Each row is followed by its class.
[ -1.4  11.8   5.4 -24.7 -24.5  -1.6  -2.5   6.1   8.0   7.9  -7.8   0.0
  16.9  -8.9   1.3 -21.1   0.8 -11.0   9.0  -5.6  -2.1  -4.0   9.4   3.1
   1.7  29.3   8.2   5.9 -13.1   5.3 -27.9  -0.2  34.0  14.4 -28.5   5.9
  -2.0  -4.2  -7.5  -3.9   0.2   0.8  10.6  -1.8   8.8  -8.8   0.0  -6.6
  26.3   8.8  -5.0  -8.3 -18.2   0.2   0.0 -62.4  -0.6   1.2   7.0  -8.5
  -9.5  18.3   0.2   2.7 -15.1  14.1  11.9  -2.6  -5.0 -13.7  -6.5  -0.1
   1.1  21.1 -11.4 -11.3 -41.5  -5.4   6.5]  J266
[ 17.8 -20.2  27.5  37.8  56.4  -9.6  -3.1  -8.2  -7.2 -14.0  28.9   4.7
   1.0   5.5   1.1  14.6  -2.6  -4.7  -5.7   8.8 -16.8   6.9   6.0 -38.3
 -13.3   5.1   8.7 -19.1 -18.3 -10.7  29.2  -3.3  70.4 -31.5 -11.0  12.2
  31.6  -0.5   0.2  19.9 -27.9  -6.2 -14.5   4.7  10.5 -20.7  -3.9  -4.8
 -46.1   1.7  -8.0   8.0   7.5   6.1 -17.3  18.7  13.0 -15.1   7.7 -10.2
  17.9 -53.7  -0.9 -11.0  18.0 -34.8 -13.6  21.3  -2.1  21.7   4.0   5.6
   2.4  10.7   1.7 -20.1  67.6  -7.0   8.4]  J846
[ 11.0 -16.8  36.1  44.8  51.6  -5.1  -2.5  -4.3  -3.7  -9.9  42.7   0.9
  -8.1   3.5   3.8  16.6   0.9   0.3  -0.4   8.2 -16.7  13.4  -2.5 -21.5
 -14.9 -19.5   6.9  -5.1 -40.6  -8.8  39.1 -26.0  27.8 -32.2  -0.7  -6.9
  24.9  -1.6   5.0  17.1 -40.7 -15.5 -13.4  -2.0   6.5 -14.6 -22.9   4.6
 -61.6   1.0  -0.8   4.2   7.1   3.4 -31.1  29.3  12.4 -12.2   7.7 -11.2
   8.3 -52.3 -12.2 -20.5   2.7 -36.5 -16.8  15.1  -2.0  36.6  16.5   5.1
   6.0  13.0  -1.4 -12.2  70.4  -6.7   1.6]  J298
[  6.8  -3.5  28.0   2.8  23.1  -5.8   4.1  -7.1   0.7  -5.4  36.5   4.9
   9.6  -5.4   5.4  -6.6   0.4   0.3   3.8   4.2  -1.5 -23.2   2.6 -27.4
 -11.6   2.8  27.1 -12.3 -30.5  -3.2   6.1 -11.4  29.6   3.9 -16.5   2.5
  11.2  -5.4  -9.0   7.2 -11.2  -5.4   9.7  -3.2   2.4  -7.0  -8.6   0.7
 -20.7  -0.3  -9.0   8.1 -16.9   2.9 -27.1  17.8   0.9 -11.7   2.6 -36.5
  -6.0  -7.5   2.2  12.4 -15.7 -13.9  -1.0   7.1  -6.3   8.0  -4.0   2.0
  -0.4  26.6  -0.9 -21.2  21.6  -9.3  -4.9]  J511
[ 26.4 -18.2  49.0  70.4  63.2  -8.9  -4.7 -11.6  -2.5 -13.6  57.2  -2.4
 -10.0  -1.4  15.1  32.3  -6.6 -21.3  23.4  16.4 -22.4  15.5  -7.4 -57.7
 -28.2 -10.5  -2.1 -13.1 -43.1 -17.8  50.0 -14.5  10.6 -60.0   2.6  -8.1
  45.6   6.9   0.0  31.8 -40.8 -18.0 -31.7   0.9   5.7 -22.9  -1.3   9.1
 -70.4  -6.8  -7.1  -8.9   7.7  12.5 -36.4  27.6  16.1  -0.6   2.0 -13.2
  24.3 -70.4 -10.1 -20.3  43.0 -47.5 -13.6  23.5 -13.5  39.4  44.8   9.7
   4.8   5.9   8.8 -29.1  70.4   4.2   6.7]  J298
[ 11.5 -19.1  11.0  24.6  14.7   4.5  10.7  -0.8  21.5   3.5  30.6 -10.2
   1.4   3.6  -0.4   3.5   2.1  -0.2   0.8   0.8  -6.9  20.0   2.0  -7.6
  -9.7   1.0   1.8  -5.5 -22.9  -8.1  20.1 -17.9  14.4 -25.7   4.5  -0.3
 -46.1   3.9  10.6  11.8 -25.7 -15.4   2.2  -7.8   0.8  -3.8   0.8  -6.0
 -32.8   0.1 -35.7 -11.4  16.2   1.9  -8.1  20.0   2.9   2.7   4.2  -8.8
  -2.1 -21.3  15.8  -3.7  14.4 -10.5  -4.0   7.6   4.8  20.7  -5.2  -7.2
  -7.0  21.7  22.4 -12.2  33.7  20.1   9.0]  J399
[ 13.7   5.6  30.3  23.5  16.7 -12.8 -15.6   0.7   1.6  -6.1  14.1   5.0
  -0.7  -6.7   6.7   5.7   2.9  13.7   6.7   7.1 -14.6 -12.2   2.4 -44.4
 -12.0  -3.1  12.5   2.2 -29.0   0.7   2.1 -10.8  21.8   7.6  -5.7   2.0
  26.6  -3.4 -15.2  11.5   1.4 -13.5   5.7  -7.8   0.9 -16.1 -10.6  24.8
 -24.9  -3.7  -0.9   5.2  -3.3  -1.1  -8.1  17.6  -0.2  -1.6 -11.5 -15.2
  -3.5 -16.9   1.3  -4.7  14.3 -11.7  -4.7   1.2  -1.8   6.5  -4.9  -0.8
  -2.4  23.2 -12.5 -17.3  54.7  -7.8   4.8]  J266
[ -0.2  10.4  27.2  34.8  13.3  -2.1 -14.4   1.4  -8.0 -12.8  17.6  -7.4
  -1.6   5.3  16.8   9.4   4.2   3.0   2.8   7.9  -7.2   3.4   3.4  -6.6
   2.8 -11.5   6.0   3.1 -22.8  -4.5   4.5 -13.4   2.3 -16.2   2.2  -2.7
  33.4  -2.7   6.1  20.2 -37.2 -19.0  -6.6  -4.6  -0.1  -2.2  -8.5   1.5
 -49.4  -4.0  13.7   2.4  15.4  10.2 -13.5  18.1  10.7  -6.0 -17.1 -19.0
 -10.4 -17.0  -9.1 -12.0  29.7 -14.9 -17.3   8.9  -2.1  27.7  -5.5  -7.4
  -3.0  -1.6  -0.7 -10.1  59.4   3.6  -1.2]  J399
[ 11.0  -4.2  20.3  18.9  15.6  -3.3  -3.2 -17.7   4.3 -10.6   9.4   0.5
  -3.2  10.0   8.4   6.9   3.0  -1.8   2.9   8.4  -6.7   1.3   2.3 -29.2
 -13.2 -12.5   6.3  -3.8 -22.4  -6.3  24.8   1.8   3.1 -12.3   6.3  -0.3
  14.8  -3.0  -6.0   4.7 -21.3  -6.0  -8.1  -1.4  -0.3  -7.5   0.3   8.7
 -21.2   0.0 -11.6   4.7  -2.4   5.8 -11.4  15.0   9.7   4.2  -3.0   0.2
   5.7 -11.9  -6.7   6.8  -0.8  -2.2  -4.6   1.4  -0.5  20.0   1.0  13.8
  -0.8  15.7  -6.9  -4.8  35.2 -21.7 -11.4]  J298
[  1.1   9.0  20.3  11.6  10.5 -12.3  -1.3  -4.0  -0.9   4.6  21.9   5.2
   4.9 -10.5  11.2  -2.5   6.2 -15.7   4.3   1.1  -3.7  -9.5   1.3   0.2
  23.4  14.3  -2.6  -8.8  -7.0  -2.9   1.4   0.8  15.2   0.9 -17.1  -0.3
  11.4   2.7  -0.9   8.9 -23.0  -4.5   7.3  -1.0   7.2   3.3  -0.6 -18.8
 -28.4   1.2  -7.9  -2.7   5.3   3.3  -4.4   7.6  18.8  -0.7 -10.8 -13.4
  -3.4 -14.7  -8.0 -25.6   9.8  -7.1 -10.1  -6.3 -11.6  12.1  -5.0   3.8
   5.4   6.8  13.0 -12.6  10.1  -2.3  -3.2]  J724
[  5.9   2.1  14.1   7.2   6.4  -0.5  -5.9 -14.1   6.2  -5.0  12.9   5.1
   8.2 -21.2   4.3  -2.2  -0.1  -3.9  -0.7  -5.4  13.3   3.0   2.4 -16.3
  -2.8  13.8   2.8  -2.8 -19.1  -9.6  18.6 -17.9  19.0  -8.5 -14.2 -12.1
  12.7  -0.8  -1.7  13.2 -17.1  -3.0  -6.4  -0.1   7.3 -20.2 -15.0  26.5
 -19.2  22.9  -8.9  -5.0  -2.3   2.0 -14.3   5.3   1.2   0.7  10.0  -8.9
   6.7 -25.1  -2.0  -4.2   3.3  -2.0  -8.4   3.8   2.3   7.4   1.9  -4.8
  -2.2   1.0  13.5  -4.2  13.3   1.4   3.7]  J298
[ 11.9  -9.0  29.7   8.7  17.9  -7.6  -1.6   2.3   2.0 -16.0  19.7  -0.8
  -0.5   2.3   0.0   4.6   3.9  -3.7   1.6   2.1 -13.6   9.0   2.2 -17.3
 -13.1  -6.8   9.7  -7.8 -23.2  -6.4  13.4 -19.0  25.7 -12.1 -10.7   2.5
   8.9   8.2   9.4   5.8 -15.6  -8.3  -0.9   1.9  10.4 -14.5  -2.1  13.6
 -15.4   4.5  -3.6   0.4 -19.4   5.5 -15.5  23.4  -1.0  -0.2  21.0 -12.6
  10.7 -14.7   4.7 -15.0  -9.1  10.2  -4.9   6.6   0.8  20.5   1.4  16.9
   2.0  22.3  -4.3 -17.9  23.9  -3.3  -0.3]  J298
[  8.0  -5.7  22.2  12.0  30.1  -2.2  -4.0   3.6  -2.3   5.9  24.5   4.6
   0.5  -2.0  -0.7   3.5  -0.8  -6.4   3.5   0.5  -4.2   8.8  -0.1 -23.3
  -8.9  -0.6  -1.0  -6.5 -23.4  -5.9  13.6 -28.8   3.5 -16.6   0.4  -0.2
   1.0 -17.1  -5.4   9.7 -14.8  -0.4 -11.1  -2.8   2.0 -13.2  -4.8   2.4
 -23.7  -0.7  -6.3  -2.9  -2.9   7.2 -11.3   9.6  -0.9  -0.6  23.1  -1.7
  13.9 -24.9   2.7  -6.8  -2.4 -12.6  -4.7   9.9  -6.2  19.8   4.2  -2.3
   9.4   9.9   2.2  -9.0  32.6   7.0  -6.7]  J298

Each row is followed by its class.
[  7.0   1.3   9.7   3.8   5.2  42.0  -0.1  -5.1   0.7  10.0  -5.7   6.7
  -8.4   3.3   0.1   3.0   6.0  -2.4   3.3  -3.4  23.0   1.2   6.4  12.4
  10.5  -6.4  -0.3  -8.5   2.7   5.8   0.2  12.0  -6.7  11.0   3.5 -11.9
  22.5  -3.7   3.3   1.9  -2.7   3.4   4.7   1.3  -5.3   0.8  -1.2   2.0
   5.8  -8.7  -5.2   6.7  -8.7  16.1 -11.1  -7.6   1.4  16.0   7.1 -15.3
  15.8   3.0  -6.4  -8.3  -0.4  28.8  -8.8  -3.3  -5.0  -1.7  21.0  -2.3
  -1.3   3.2   3.3  -4.1 -10.1 -12.9  -3.2]  <60>
[  9.2   1.5   3.0  -5.8   0.9   6.9  -3.6   3.2   3.0 -14.5   4.9  10.5
  -8.5  -3.6  -1.1   6.1  -5.4   2.5   2.4  -4.9 -11.1  -3.2  -4.1  -3.2
  -6.8  14.2  -4.1  -2.6   8.5  -4.2   5.4   4.3  -7.3   1.6   5.3   0.8
  -5.8  -7.0   7.0   3.9  -3.9   6.1  -0.7   1.0   2.6   0.5  -3.5   4.6
 -11.5  -6.1  12.7   9.3  -5.5  -4.1  -5.3   8.3  -0.2   0.9   8.2   3.0
  11.9   3.4   6.6  -7.4  -3.3  -1.4  -0.6  13.4  -2.0 -20.0  18.9  -3.9
   4.3   0.4  -4.3  -1.9 -11.4   7.6   0.6]  <53>
[ -4.9  -2.2   1.6   4.3   7.1  -0.7   4.0  -4.6  14.5   1.7   2.8   1.4
  -5.2   3.4  -1.7  -3.0   0.0  -3.0  -2.5   3.6   2.0   1.3 -12.0   2.8
   6.0  -5.2   0.9  -4.7  -0.4   4.2  -1.4  -6.7  -0.2   0.6   3.5  -3.4
   2.8  -1.2   1.4   0.2   0.3   0.4   1.1   2.9   2.3   9.3   1.6   2.6
   6.3   6.0  -0.9  -3.0  -2.9   5.1  -4.7  -2.3  -2.0   8.4  -1.7  -1.8
   4.9   3.0   3.2   3.0  -2.1   1.1   1.4  -1.0   3.4   8.4  -0.2  -1.9
  -1.7   6.4  -4.8  -4.5   7.9  -0.4  -0.4]  <60>
[  6.1   0.0   7.9   6.8   6.7  13.7  -2.6  -9.4  -6.9   4.4   1.6   7.0
  -2.3   4.3  -2.4   3.1  -1.7  -1.7  -1.4  -7.4  10.3  -1.7   4.4   6.0
   6.9  -3.8  -4.9  -2.9   1.2   0.1   3.0   3.8  -2.7  11.1   3.6  -9.0
   9.8  -4.9 -10.8  -0.3  -5.2   4.4   1.6   5.0  -5.5   8.1  -2.1   1.6
  -1.3   0.6  -3.0   4.6  -0.3  10.3  -4.3  -1.0   2.7  12.1   0.0  -3.5
  16.4   2.1  -2.7  -9.8  -2.2  16.0  -5.9  -8.8  -4.0 -15.9  27.5  -3.2
   9.5  -0.6   3.5  -0.2   1.5   6.2   4.9]  <60>
[ -6.8   3.3   3.6   8.8  -2.3 -11.8   3.5  -4.8   1.1   0.7   0.1   2.8
  -5.9   0.4  -0.6  -2.2   4.1  -4.1 -12.6  -6.9   0.7  -4.4   6.2   1.7
  14.5  -4.6   3.4  -2.2  -1.6   3.6   5.4   0.1  -1.7   6.5   6.4  -3.1
  10.7   0.8 -12.7  -0.2  -2.5   6.0  -3.0  -0.5  -0.5  18.0  -0.3   1.5
  10.6   7.1   1.3  -7.7  -4.7   2.7  -0.9   2.8  -0.3  11.4  -7.8   5.3
   5.5   2.8   2.7  -2.2  -1.2   7.1  -3.6  -0.8   4.4  -0.1   5.5  -2.4
   4.4   9.0  -3.9  -3.1   7.2   8.1  -2.9]  <60>
[  3.3   2.3   4.6   1.1   2.5  21.5  -6.1 -13.9   0.9   3.3  -0.4   4.5
  -6.4   5.4   7.0   4.7  -4.6  -7.9   1.4   7.0  -4.8   5.8  -0.2   6.2
  -2.4   7.5   2.7  -5.5   1.9   5.0  -1.9   1.9   1.0  -1.1 -12.0   0.0
  -2.2   0.1  19.0   0.4  -3.2   2.4  -2.1   3.1  10.2  -7.4  -2.9   0.5
 -13.8   1.9   1.5   2.4  -3.4   4.6 -11.7  -5.9  -1.3   5.4   1.2  -9.4
   8.0   3.3   6.6  -2.2  -1.8 -10.9   4.0   1.0   0.2  -7.6  13.9  -1.7
   0.7  -1.4  -4.0   4.5   5.7  -0.1   2.0]  <53>
[ 42.0   3.0   7.0   7.3  -2.3  -6.1   0.8 -10.1  -5.8  -3.3   3.4   9.9
  -4.0   0.4  -2.8   2.0  -2.5  -4.5  -6.8  -6.2  -2.2   0.6   8.5   6.6
   6.9  -0.9  -1.9  -3.8   0.8   5.6  -9.9  -9.3   5.9   5.3  -2.1  -5.9
   2.9  -3.2  -8.8  -1.4  -2.0   5.3  -3.7   0.1   1.6   3.5   4.0   0.0
   3.9   9.9   4.7  -4.1  -0.8  12.9  -9.1   3.0  -0.4   9.3  -6.6   4.4
   8.8   0.7   1.8  -3.2   0.5  11.0   5.4   0.1   2.0 -14.5   9.1  -1.5
   5.9   1.7  -3.4   0.3   4.0  12.9   0.4]  <60>
[ -2.3  -1.5   1.6   0.1   1.6 -11.6   4.5   0.4   4.4   1.4   4.4   1.9
  -0.4   4.5  -3.6   3.5   1.6  -8.7   2.0   7.5  -0.6   1.5  -1.0  -4.1
  -0.1  -2.0   8.2  -4.6  -1.2   6.1   3.1 -11.0  14.8  -0.1   9.9  -0.3
   2.1  -3.7   2.0   0.5  -4.6   1.6  -6.0   0.2   4.0  -3.1   1.5  -5.8
   1.2   6.5   7.5  -2.0   0.7   3.3  -4.9  -4.1   6.5   9.3  -8.1  -4.9
   0.7   0.0   1.4   3.8   0.5  -0.3   3.6   1.0   4.9   0.6  -3.2   1.1
  -2.3  -2.2 -16.3   9.6   6.3   1.0   5.6]  <52>
[  8.7   4.6   0.3  -2.1   1.0  -7.1 -15.8  -9.0  -3.1  -5.7  -4.8   1.5
   3.5   1.1   7.3   0.5  -7.7  -2.1   2.8  -3.7  -5.0  -8.9   0.3   0.8
  -3.5   4.1   6.6   7.0  -1.9   2.9  -6.8  11.8  -1.8   7.2  -9.6   0.3
  -2.8  -3.6  -5.3  -4.5  -6.1   0.9  -1.7  -2.7  -0.7  -3.1  -1.6   2.0
  -1.8   2.8   8.5   6.6   1.5  -3.6   2.6  -2.0   0.7  -5.9  -5.5  -0.9
   2.8  -1.4  -7.3  -7.7  -0.5  -1.5  11.4  -2.3   2.9 -15.9  19.2  -3.1
   3.7  -0.7   1.6   3.3   4.3   8.9  -0.3]  <51>
[ -0.9   3.6   1.2   4.1  -0.9  -5.1  -3.1   2.2   1.2   2.1   2.8  -0.3
  -4.4  -2.3  -0.3  -3.7   2.9   5.2  -1.0  -5.6   7.0  -9.1   6.1   2.4
  11.0  -5.5   0.9   5.4  -0.7   9.5  17.6   0.9  -8.2  10.0   4.0   4.0
  -2.6  -5.5 -11.5   2.1  -4.9  -1.7   4.6  -2.2  -3.6  16.4  -1.9   1.3
   9.4   1.9   9.3  -2.1  -1.1   5.8   1.9  -2.8   0.8  10.2  -0.6   3.4
   3.6  -1.9  -7.6   0.2   1.3   8.8  -4.0  -0.9  -0.9   0.6   0.3  -1.6
   3.3   4.7   0.1  -9.3   6.9  -5.5   2.4]  <60>
[ -3.8  -8.1  -3.7   1.7  -0.3  42.0  -4.9   6.6  -2.8   9.1  -3.9  -6.2
   5.6   6.2   0.2  -2.8   6.7  -0.3  10.4 -18.1   3.6  -2.5  -2.0  10.2
   5.8 -10.4   1.8   4.5   1.2   7.6  -3.4  12.7 -13.4   2.8  -5.5  -0.5
   5.6   1.0  23.9   4.2  -7.0  -3.1  10.2   2.1  -6.7  15.3  -2.2   1.5
  -9.0 -26.9 -13.1   4.4  -6.9  -4.7  -1.0  -5.9   1.3   2.7  16.6 -15.4
   2.1   0.0  -2.1  -2.4  -9.4  -1.5  -3.4  -0.7  -8.5  -2.2   0.9   2.7
  -1.2  -0.5  -1.3 -13.1   0.6 -12.5  -7.3]  <62>
[ -7.8  -6.1  -5.4   0.4  -0.3  17.9  11.9   1.8   1.7  10.0  -2.8  -0.7
   1.4  14.0  -6.2  -0.3  -0.3 -12.7   3.8   0.2  -6.3  11.3  -6.5   5.2
   1.1  -1.7   5.7  -0.1   0.6   9.6  -9.2   6.8   0.7   0.1  10.0  -2.7
   7.7   2.2   9.0   0.0  -0.2   2.0  -0.8  -1.6  -6.0   7.1  -1.6  -7.6
  -6.6 -15.5  -0.2   1.5  -8.8  -0.7   3.6   0.0   0.4   7.3   5.9 -16.4
  -1.7   5.0  -2.1  -0.1  -4.8  -8.2   2.6  -2.0   0.4   6.0  12.2  -4.1
  12.1  -0.9  -5.1   7.3   2.2  -5.6   5.4]  <52>
